Each row of numbers stands for one element and depends on some of the facts below. Use the named rows to name the rest.

How the elements are related:
ψ(K116, K175); ψ(K120, K400); ψ(K122, K693); ψ(K135, K844); ψ(K15, K624); ψ(K150, K104)
ψ(K152, K713); ψ(K190, K239); ψ(K190, K234); ψ(K234, K952); ψ(K262, K375); ψ(K283, K322)
ψ(K304, K669); ψ(K306, K952); ψ(K345, K884); ψ(K351, K939); ψ(K358, K400); ψ(K361, K723)
ψ(K381, K364); ψ(K405, K456); ψ(K411, K495); ψ(K451, K358); ψ(K522, K358); ψ(K533, K451)
ψ(K535, K886); ψ(K557, K792); ψ(K567, K172); ψ(K607, K264); ψ(K613, K757); ψ(K650, K269)
ψ(K662, K924); ψ(K669, K172); ψ(K687, K662); ψ(K693, K122); ψ(K716, K616); ψ(K757, K140)
ψ(K758, K105); ψ(K76, K328); ψ(K776, K757); ψ(K777, K23); ψ(K786, K956); ψ(K792, K701)
ψ(K792, K557); ψ(K823, K607); ψ(K823, K264); ψ(K833, K122); ψ(K841, K844); ψ(K845, K643)
ψ(K851, K295); ψ(K884, K345); ψ(K919, K37); ψ(K919, K613); ψ(K924, K662); ψ(K939, K643)
ψ(K949, K304); ψ(K955, K982); ψ(K956, K724); ψ(K956, K306); ψ(K982, K116); ψ(K982, K535)
Φ(K104, K301); Φ(K105, K853); Φ(K116, K901); Φ(K120, K680); Φ(K121, K205); Φ(K122, K205)
Φ(K135, K967); Φ(K140, K642); Φ(K15, K248); Φ(K150, K301); Φ(K152, K853); Φ(K172, K280)
Φ(K174, K642); Φ(K175, K901); Φ(K190, K111); Φ(K20, K26); Φ(K205, K57); Φ(K212, K301)
Φ(K23, K57); Φ(K234, K111); Φ(K239, K111); Φ(K26, K260); Φ(K262, K774); Φ(K264, K986)
Φ(K268, K642); Φ(K269, K72); Φ(K280, K642); Φ(K283, K415); Φ(K295, K642); Φ(K304, K280)
Φ(K306, K111); Φ(K322, K415); Φ(K328, K439); Φ(K342, K690); Φ(K345, K56); Φ(K351, K57)
Φ(K358, K680); Φ(K360, K619); Φ(K361, K774); Φ(K364, K853); Φ(K365, K680); Φ(K37, K642)
Φ(K375, K774); Φ(K376, K111); Φ(K381, K853); Φ(K399, K439); Φ(K400, K680); Φ(K403, K301)
Φ(K405, K695); Φ(K411, K268); Φ(K412, K986); Φ(K415, K389); Φ(K433, K260); Φ(K439, K301)
Φ(K44, K853); Φ(K449, K56); Φ(K451, K680); Φ(K456, K695); Φ(K480, K642); Φ(K495, K268)
Φ(K522, K680); Φ(K533, K680); Φ(K535, K901); Φ(K550, K58); Φ(K557, K174); Φ(K56, K57)
Φ(K564, K480); Φ(K567, K280); Φ(K574, K248); Φ(K58, K642); Φ(K581, K642); Φ(K607, K986)
Φ(K611, K57); Φ(K613, K642); Φ(K616, K684); Φ(K617, K268); Φ(K619, K248); Φ(K624, K248)
Φ(K643, K57); Φ(K650, K72); Φ(K656, K684); Φ(K662, K684); Φ(K669, K280); Φ(K680, K248)
Φ(K687, K684); Φ(K690, K684); Φ(K693, K205); Φ(K701, K174); Φ(K713, K853); Φ(K716, K684)
Φ(K72, K301); Φ(K723, K774); Φ(K724, K111); Φ(K74, K853); Φ(K757, K642); Φ(K758, K853)
Φ(K76, K439); Φ(K773, K57); Φ(K774, K111); Φ(K776, K642); Φ(K777, K57); Φ(K786, K111)
Φ(K792, K174); Φ(K798, K268); Φ(K817, K111); Φ(K823, K986); Φ(K833, K205); Φ(K841, K967)
Φ(K842, K774); Φ(K844, K967); Φ(K845, K57); Φ(K851, K642); Φ(K853, K57); Φ(K884, K56)
Φ(K886, K901); Φ(K901, K260); Φ(K919, K642); Φ(K924, K684); Φ(K939, K57); Φ(K949, K280)
Φ(K952, K111); Φ(K955, K901); Φ(K956, K111); Φ(K967, K57); Φ(K982, K901); Φ(K986, K260)
Λ(K104, nenem); Λ(K105, rabam); Λ(K111, nenem); Λ(K116, rabam); Λ(K120, nenem); Λ(K121, rabam)
Λ(K122, rabam); Λ(K135, nenem); Λ(K140, nenem); Λ(K15, rabam); Λ(K150, nenem); Λ(K152, nenem)
Λ(K172, rabam); Λ(K174, rabam); Λ(K175, nenem); Λ(K190, rabam); Λ(K20, rabam); Λ(K205, nenem)
Λ(K212, rabam); Λ(K23, nenem); Λ(K234, rabam); Λ(K239, nenem); Λ(K248, nenem); Λ(K26, nenem)
Λ(K260, nenem); Λ(K262, rabam); Λ(K264, rabam); Λ(K268, nenem); Λ(K269, rabam); Λ(K280, nenem)
Λ(K283, nenem); Λ(K295, rabam); Λ(K301, nenem); Λ(K304, rabam); Λ(K306, rabam); Λ(K322, nenem)
Λ(K328, rabam); Λ(K342, rabam); Λ(K345, nenem); Λ(K351, nenem); Λ(K358, rabam); Λ(K360, rabam)
Λ(K361, nenem); Λ(K364, nenem); Λ(K365, rabam); Λ(K37, nenem); Λ(K375, nenem); Λ(K376, rabam)
Λ(K381, nenem); Λ(K389, rabam); Λ(K399, nenem); Λ(K400, rabam); Λ(K403, nenem); Λ(K405, rabam)
Λ(K411, nenem); Λ(K412, nenem); Λ(K415, nenem); Λ(K433, nenem); Λ(K439, nenem); Λ(K44, nenem)
Λ(K449, nenem); Λ(K451, nenem); Λ(K456, nenem); Λ(K480, nenem); Λ(K495, rabam); Λ(K522, rabam)
Λ(K533, rabam); Λ(K535, nenem); Λ(K550, nenem); Λ(K557, rabam); Λ(K56, rabam); Λ(K564, rabam)
Λ(K567, rabam); Λ(K57, nenem); Λ(K574, rabam); Λ(K58, rabam); Λ(K581, nenem); Λ(K607, rabam)
Λ(K611, nenem); Λ(K613, nenem); Λ(K616, rabam); Λ(K617, nenem); Λ(K619, rabam); Λ(K624, rabam)
Λ(K642, rabam); Λ(K643, nenem); Λ(K650, rabam); Λ(K656, nenem); Λ(K662, rabam); Λ(K669, rabam)
Λ(K680, rabam); Λ(K684, nenem); Λ(K687, nenem); Λ(K690, rabam); Λ(K693, rabam); Λ(K695, rabam)
Λ(K701, rabam); Λ(K713, nenem); Λ(K716, rabam); Λ(K72, rabam); Λ(K723, nenem); Λ(K724, rabam)
Λ(K74, rabam); Λ(K757, nenem); Λ(K758, rabam); Λ(K76, rabam); Λ(K773, rabam); Λ(K774, nenem)
Λ(K776, nenem); Λ(K777, nenem); Λ(K786, nenem); Λ(K792, rabam); Λ(K798, rabam); Λ(K817, nenem)
Λ(K823, rabam); Λ(K833, rabam); Λ(K841, nenem); Λ(K842, rabam); Λ(K844, rabam); Λ(K845, nenem)
Λ(K851, nenem); Λ(K853, nenem); Λ(K884, nenem); Λ(K886, rabam); Λ(K901, nenem); Λ(K919, nenem)
Λ(K924, rabam); Λ(K939, rabam); Λ(K949, rabam); Λ(K952, nenem); Λ(K955, rabam); Λ(K956, nenem)
Λ(K967, nenem); Λ(K982, nenem); Λ(K986, nenem)

Some elements and their rows:
[ -3   1   4   8  11 -36  -6   5  -9  -8 -16  -3   7   4  -4  -2  -9   2
 -18 -10   9  -8  -1   7 -13   7  13 -19  11 -24  -9   6   8   5   8]: K624
[ -1   6  -1   8  22 -31 -10   4 -20  -2 -17  -3   7   5 -13 -17 -13   6
 -22  -4   9  -3  -5  10   2   0  -7 -16  15 -15 -12   2   1   0   4]: K15
[ 10  18  12  28  16 -21  -7  22 -15  -1  -3   9   3   2  -9   4 -16   2
 -18 -16   2  -5 -12   1  -3 -12  -1 -24   7  -8 -10  14 -27  -7  14]: K376
[  1  15   0  18  18 -22  -9  18 -22  -1  -9   2   5   8 -13 -13 -15   5
 -20  -7   7   1  -6   8  -2  -3 -11 -17  13  -5  -9   9   0  -1   5]: K76
[-20  -9  -5  -9  11  13  -9 -13   2  15  33   3  13 -31  11  -9 -21  -1
  11  10  16  32  23   8  12 -12   8  13 -17  -8   3  27   3  -7  -3]: K684
[ -4  10  17   6   7   3  -1   8 -19  16   0   0   8  -7 -10  -7  -6   8
  14 -12   4  11 -11   5   8   6  15 -25  12  -6 -11   3  11   4  -2]: K656
[  1  12   3  18  10 -25  -6  19 -15  -6  -8   2   5   7  -7  -2 -12   2
 -18 -12   8  -4  -5   7 -11   2   1 -20  11 -11  -7  12   7   3   8]: K662
[ -2   3   3   8  17 -34  -8   4 -14  -5 -17  -2   7   4  -9 -10 -11   5
 -21  -7   9  -4  -3   8  -6   2   4 -17  13 -19 -10   4   3   3   5]: K574
[-21   7   7 -24   5  24  -7 -10  -4  23  37  -8  14 -21  25 -18 -11 -13
   8   5   5   5  27  22 -14 -28  -4  15 -28  -1  -8  36  17  13 -10]: K268
[ -6  -3  25  -2  -8   6  -4  14 -14   9   4  -1   8   1 -13   4  -6  -5
   8  -7   5  -2 -16 -17  20  13  20 -32  10  -4  -3   9  32   1  -3]: K713
[ -4  16  23  -1   4   8   0   9 -21  19   3  -3   8  -3  -4 -11  -2   2
  13 -14  -1  -2  -9  11  -3  -1   9 -24   6  -2 -17   8  18  13  -5]: K550
[  5  16  24  17  10   6  -1  10 -17  18   7   7   5 -13 -10   3 -10   7
  16 -18   0   6 -19   1  16  -6  14 -30   6  -5 -15   6 -18  -5   7]: K817
[ -3   6  16   0   7  10  -8  12 -26  16   4  -1   9  -1 -21 -13 -11   1
   7  -2   5   4 -19  -6  32   5  -3 -29  13   2  -9   5  22  -3  -5]: K841
[ -4   0  17  -3 -10   4  -5  14 -16   5  11  -3   9   1 -12  10  -8  -8
  12 -10   8  -6 -19  -9  26  18  13 -35   8 -11  -5   9  43   0   1]: K643
[ -1   1  11  10   4 -18 -12  25 -18  -7  -7   1   5  17 -16  -3 -14  -8
 -30   0   6 -10 -11 -17   8   2  -4 -23  12  -2   1  14  18  -2   2]: K773
[-27   5  41   1  16  -3  -9 -15 -46   3 -17 -18 -10 -19  19 -14   1   0
  -2   8   5  17  -3   6  17  25  32 -10  19 -28 -10 -16 -24   2 -15]: K451
[-22 -30 -23 -21  30 -41 -19 -43  10  -7  -1  -9  15 -24  11 -18 -26  -1
 -24  21  25  11  34  16   5  -8   4  23 -12 -40  -2  14  -6  -8   6]: K680
[-21  19  18  11  15 -19  31  25  -9  13   0  -6  27  -5 -10 -19  -8  21
  13  -9  -6  69 -25 -11   4   3  24 -25   7  33 -13   9   5  15 -25]: K982
[  1   9   3  11  12 -18 -13  23 -24  -4  -5   1   6  15 -20 -12 -17  -4
 -28   0   7  -7 -12  -6  13  -1 -18 -22  14   0  -4  12  14  -5   2]: K833
[ -2  16  -1  24  11 -21  -5  26 -18  -5  -7   5   3   9  -9  -8 -12   8
 -17 -12   8  11  -1   7 -17   5   1 -15  15  -2  -2  13   8   5   3]: K20
[ -1  21  14   7   2 -20  -3  21 -16  -2  -5  -5   5  14   6  -4  -4  -8
 -19 -17  -1 -22   0  15 -34  -7   0 -18   3  -8 -13  18  17  19   3]: K295

Which element is each row?
No name comes twice in this set of rows, the named rows included.
[-17  18   9  24  11 -47  25  36   0 -10  -9  -2  21   9  -1  -5 -11  13
 -18 -12  -2  50 -14 -12 -26   4  23 -20   6  22  -4  19   5  17 -13]  K886
[-25   8  37   1  21  -1 -10 -15 -51   6 -17 -18  -9 -19  14 -21  -1   2
  -4  11   4  20  -5   8  23  22  22  -9  21 -23 -12 -18 -26  -1 -17]  K120
[ -1  23 -10  27  18 -17  -8  29 -27  -2  -5   5   4   9 -16 -19 -15  13
 -17  -9  10  17  -4  13  -7   3 -16 -15  19   3  -5  11   9   1   2]  K823
[ 11  22   8  28  21 -19  -9  21 -21   1  -2  10   3   2 -12  -3 -18   3
 -19 -13   3  -4 -14   3   4 -16 -12 -24   8  -5 -12  12 -29 -10  13]  K262
[-19 -18 -19 -10  22 -26 -18 -23   7  -5  12  -3  13 -20  12 -13 -26  -5
 -25  17  22  15  33  11  -1 -15  -3  22 -15 -25   3  26  -5  -8   5]  K619
[-23   7  30  13  17 -31 -13  -4 -42 -18 -27 -16 -14  -4  24  -8  -4  -6
 -36   9   7   5   5   5  -7  21  24  -3  19 -32  -4  -8 -30   2  -6]  K358
[-21  14  21  13   5 -20  31  25  -2   9   0  -4  25  -6  -3  -6  -5  17
  15 -15  -4  62 -20 -12  -8  10  38 -26   5  24  -9  11  13  18 -20]  K175
[-20 -10  -4 -10  10  16 -10 -13   2  16  34   1  13 -30  11  -9 -21  -2
  10  11  16  30  23   5  13 -13   7  13 -18  -8   3  29   2  -8  -3]  K415
[  7  19  20  16  15   8  -3  11 -22  20   8   6   6 -14 -14  -4 -12   7
  15 -15   0   8 -20   4  23 -10   3 -31   8  -2 -17   5 -21  -9   6]  K361
[-26   3 -24  14   7  22  -3  11  -2  12  37   9  10 -28   9 -15 -21  18
  22   4  24  71  33  15 -10   8  12  21  -6   8  16  32  21  -1  -9]  K901

Now the same elements, written a new way:
Some elements and their rows:
[-16  18  24  11  -1  30  20  22  27 -13  -9  12  -6 -15]: K919
[-18   7  27  10  -6  33  14  13  25 -16  -6  21   5 -21]: K613
[  5 -20   7   5 -54  33  20 -13  20 -12 -31  -1  -2  -4]: K111
[-16 -13  20   2 -37  46  12  -8   6 -25  12  16  12 -18]: K322
[ -8   6  21  -6 -30  33  30  -2  13 -42   3   5  19   4]: K345
[-19 -16  17  15 -33  45  -9  -4   9 -49  20  17  -4 -27]: K400
[-38 -18  28  -7 -44  20  19 -12  15 -24  38  32   2 -29]: K886
[ -6  -5  17  -2 -38  35  20  32  15 -11  33  -6 -20 -24]: K823
[-12 -26  22  -4 -46  42   7  10   9 -15  38  11   3 -35]: K264
[-18  -2  23   9 -33  44  15  49  16 -15   4 -19  -5 -25]: K405
[-12 -22  28   3 -39  42   6   7  12 -32  11  10  12 -27]: K269
[ -9   9   6  11 -10  26  37   7  19 -25  -1  31 -11  -9]: K851
[-15 -18  17   7 -18  24  19  -2  14 -37   4  47  10 -28]: K295
[-17  -9  18   9 -19  30  18  24  14 -25   1  20   3 -26]: K564
[-20  -4  14  -9 -36  43  11   0   4 -31   8   5  28 -17]: K713
[ -7 -20  -6   6 -45  26  13  -6  26 -14  -3  -4   2   7]: K403
[-19   7  10  -7 -32  36  18   5  13 -30   6   5  11 -15]: K611
[-21 -12  26   4 -49  49  17 -16  -3 -21 -10  21   7 -27]: K723
[-16   1   9  17 -28  50   1  -6  11 -41  18   9 -13 -12]: K451
[-55  -4   4  -1 -43  25  30  21   9 -35   6   9  11 -24]: K693
[  6   5  25   4 -26  33  13  25  15 -28   7  -4 -15 -18]: K716

Which element is each row?
No name comes twice in this set of rows, the named rows included.
[  6 -21   7   4 -57  34  20 -15  20 -12 -35  -1  -3  -5]  K774
[-20 -11  18  -9 -38  33   9   9  10 -40   8   9  24 -28]  K105
[-34  -6  25  -5 -40  16  26  -2  18 -21  35  23  -9 -24]  K116
[-28 -24  20  10 -25  36   9  18   6 -24   3  26  18 -35]  K701
[ -3   2  23 -10 -31  38   5  -3 -11 -34   5  -1  27  -7]  K364
[-48  16  32  -5 -24  15   3  19  26 -29  -7   2  10 -34]  K939
[-50 -24  20   8 -47  36  18   8   6 -30  10  17  16 -27]  K328
[  2 -17  30   1 -33  40   0   4  10 -32  12  13   8 -29]  K616
[-52   7   1   0 -40  21  37  33  12 -33   3   0   0 -17]  K833
[-52  13  28  -7 -27  28   2  -5  22 -25  -3  11  22 -29]  K643
[-31   5  22  -3 -36  12  32  10  21 -19  31  15 -21 -18]  K955
[-25 -18  22   5 -39  62   6  14  10 -14  12   0  19 -25]  K456
[-44  -2  15   9 -39  28  31  30  11 -26   5   0  -8 -16]  K76
[-17 -21 -12  19 -41  33   4 -11  29 -34   3  -4  -3  12]  K248

